Here is a tiny trained network, its code and every weight. The questions are about switching its units off for an input and a class, where a switched-off unit gives its printed mean instead of its output.

import numpy as np


def w(rows, s, z=0):
    codes = np.array(rows[::2]) - 128.0
    scale = np.full(codes.shape[1], s)
    scale[-1] = z or s
    return codes * scale


def norm(h):
    return h / np.sqrt((h * h).mean(-1, keepdims=True) + 1e-5)


def f(y):
    return y / 2 * (1 + np.tanh(0.7978845608 * (y + 0.044715 * y**3)))


def log_softmax(a):
    a = a - a.max(-1, keepdims=True)
    return a - np.log(np.exp(a).sum(-1, keepdims=True))


def net(x, mask):
    res = np.array(x, float).reshape(1, 6) / 4 @ E
    u = 0
    for l in range(3):
        y = f(norm(res) @ A[l][:, :-1].T + A[l][:, -1])
        res = res + np.where(mask[u : u + 9], y, B[l][:, -1]) @ B[l][:, :-1]
        u += 9
    return log_softmax(norm(res)[-1] @ U[:, :-1].T + U[:, -1])


A, B = {}, {}
E = w([
[227,145,57,32,128,80],'x0',
[128,131,134,127,135,121],'x1',
[128,127,122,127,122,136],'x2',
[151,40,187,74,189,173],'x3',
[106,93,44,173,255,120],'x4',
[126,128,134,129,135,118],'x5',
],0.0089)
A[0] = w([
[145,80,31,152,178,95,4],'0.n1',
[103,118,99,197,234,155,161],'0.n2',
[139,146,152,148,82,91,140],'0.n3',
[47,133,247,184,78,145,175],'0.n4',
[76,104,122,207,151,143,42],'0.n5',
[97,181,94,195,115,136,150],'0.n6',
[98,190,86,194,121,105,200],'0.n7',
[176,126,85,93,79,65,76],'0.n8',
[112,132,188,35,136,132,128],'0.n9',
],0.012,0.0045)
B[0] = w([
[101,134,122,38,181,150,181],'0.n1',
[124,134,140,198,45,168,233],'0.n2',
[128,188,131,152,109,97,164],'0.n3',
[122,173,62,84,217,167,254],'0.n4',
[143,1,159,139,46,74,179],'0.n5',
[127,87,172,68,118,68,190],'0.n6',
[59,86,188,7,82,43,214],'0.n7',
[162,192,187,190,94,129,196],'0.n8',
[188,65,132,126,108,127,183],'0.n9',
],0.0099,0.0092)
A[1] = w([
[150,154,88,133,185,119,144],'1.n1',
[174,86,178,215,84,187,35],'1.n2',
[123,144,101,2,162,104,63],'1.n3',
[67,245,61,122,148,92,32],'1.n4',
[115,243,52,140,85,115,113],'1.n5',
[161,96,83,173,223,211,141],'1.n6',
[185,162,40,108,223,194,88],'1.n7',
[153,183,93,199,83,81,2],'1.n8',
[139,71,142,16,218,150,111],'1.n9',
],0.0099,0.0032)
B[1] = w([
[38,74,188,63,76,110,143],'1.n1',
[141,103,61,175,171,191,168],'1.n2',
[62,150,2,196,151,202,228],'1.n3',
[104,82,24,167,127,124,176],'1.n4',
[52,131,125,205,174,53,187],'1.n5',
[152,132,220,144,102,170,220],'1.n6',
[101,70,218,70,203,117,215],'1.n7',
[123,153,182,183,133,51,145],'1.n8',
[108,233,138,162,137,158,255],'1.n9',
],0.0091,0.0067)
A[2] = w([
[2,156,107,144,149,108,66],'2.n1',
[29,158,187,149,95,131,13],'2.n2',
[82,82,142,77,184,189,250],'2.n3',
[84,137,108,174,211,93,170],'2.n4',
[245,127,187,67,62,183,145],'2.n5',
[132,110,73,177,100,185,108],'2.n6',
[83,147,72,37,158,83,84],'2.n7',
[138,150,63,80,77,165,221],'2.n8',
[83,233,156,80,42,87,94],'2.n9',
],0.0099,0.0026)
B[2] = w([
[172,55,33,103,122,100,220],'2.n1',
[192,107,91,64,162,104,178],'2.n2',
[164,239,197,129,81,84,254],'2.n3',
[146,121,61,117,33,168,172],'2.n4',
[99,76,54,44,180,2,213],'2.n5',
[127,145,113,184,154,163,144],'2.n6',
[89,112,102,199,176,249,189],'2.n7',
[135,110,89,187,197,118,157],'2.n8',
[194,178,131,236,157,220,227],'2.n9',
],0.0083,0.0071)
U = w([
[70,180,12,135,119,143,251],'0',
[161,200,213,67,182,190,249],'1',
[59,32,134,84,57,86,85],'2',
[121,81,182,253,104,209,31],'3',
[192,234,142,209,73,70,72],'4',
[213,112,105,39,152,22,10],'5',
],0.019,0.0031)

Each question gives the input, the list of numbers given to net, and the class t.
The units are the neurons (one row each of A and B). Each row of codes is followed by its name. A weight is (code - 128) times the scale printed after its matrix; where a second scale follows, it is the last column's (A, B and U).
mask holds one flag per neuron, layer by layer. A switched-off neuron (its flag False) gives its mean, the last column of its row in B, instead of its output. The means were averaged over made-up inputs and are rounded, as every weight is.
A unit's drop is (log p(t) with every unit on - log p(t) with that unit switched off) / (log p(t) with every unit on - log p(t) with every unit switched off).
The circuit of an input: a set's keep is (log p(t) with only the set's units on - log p(t) with every unit switched off) / (log p(t) with every unit on - log p(t) with every unit switched off). Starting from the 12 units with the biggest drops (on a tie, the unit counted first), units are removed one at a time, each time the one whose removal leaves the highest keep (on an exact tie, the one counted first), for as long as the keep stays at least 0.8.
units of the circuit, in order: the units of the circuit, biggest drop first
most important unit: the unit with the biggest drop
k most important neurons: the k neurons with the biggest drops, biggest first
k most important neurons of layer l: the k neurons of layer l with the biggest drops, biggest first
drop when u is switched off: that unit's drop, to one decimal
input [2,-6,-7,8,-8,-8], class 5: units of the circuit, in order : [2.n5]
input [-7,4,6,0,-7,0], class 0: 2 most important neurons : [0.n4, 1.n4]
input [0,-7,-4,-3,7,-4], class 2: 3 most important neurons : [0.n4, 0.n2, 0.n5]
input [3,3,-6,1,8,1], class 1: 3 most important neurons : [0.n7, 0.n1, 0.n2]
input [-1,4,2,1,3,1], class 3: 2 most important neurons : [0.n2, 1.n2]
input [5,-7,0,2,7,3], class 1: 2 most important neurons : [0.n7, 1.n7]
input [2,7,-4,8,-6,7], class 5: 2 most important neurons : [0.n9, 2.n5]
input [-8,-3,-2,1,-8,6], class 1: 4 most important neurons : [0.n7, 1.n7, 2.n3, 1.n6]
input [1,1,3,3,-7,-6], class 5: 3 most important neurons of layer 0 : [0.n9, 0.n7, 0.n1]
input [6,-3,-7,0,6,8], class 0: 3 most important neurons : [0.n1, 1.n3, 0.n9]
input [4,3,8,-3,0,0], class 4: 2 most important neurons : [0.n8, 0.n4]
input [2,-5,-3,4,4,3], class 1: 2 most important neurons : [0.n7, 0.n1]
input [-1,-4,2,-7,2,-5], class 2: 2 most important neurons : [0.n7, 0.n4]
input [-5,2,-7,-4,0,4], class 0: units of the circuit, in order : [0.n4]
input [0,8,8,-1,1,-8], class 2: 2 most important neurons : [0.n7, 0.n4]
input [6,7,-3,-2,-1,-5], class 4: 2 most important neurons of layer 0 : [0.n8, 0.n4]
input [0,6,3,-8,5,-7], class 2: drop when 0.n4 is switched off : 0.5
input [-6,7,4,-5,-5,-8], class 0: drop when 0.n4 is switched off : 0.1
input [-5,-3,-6,-1,-6,6], class 0: drop when 0.n4 is switched off : 1.2
input [2,6,-8,8,-6,-1], class 5: most important unit : 0.n9
input [2,5,-2,4,7,-6], class 1: drop when 0.n1 is switched off : 1.0
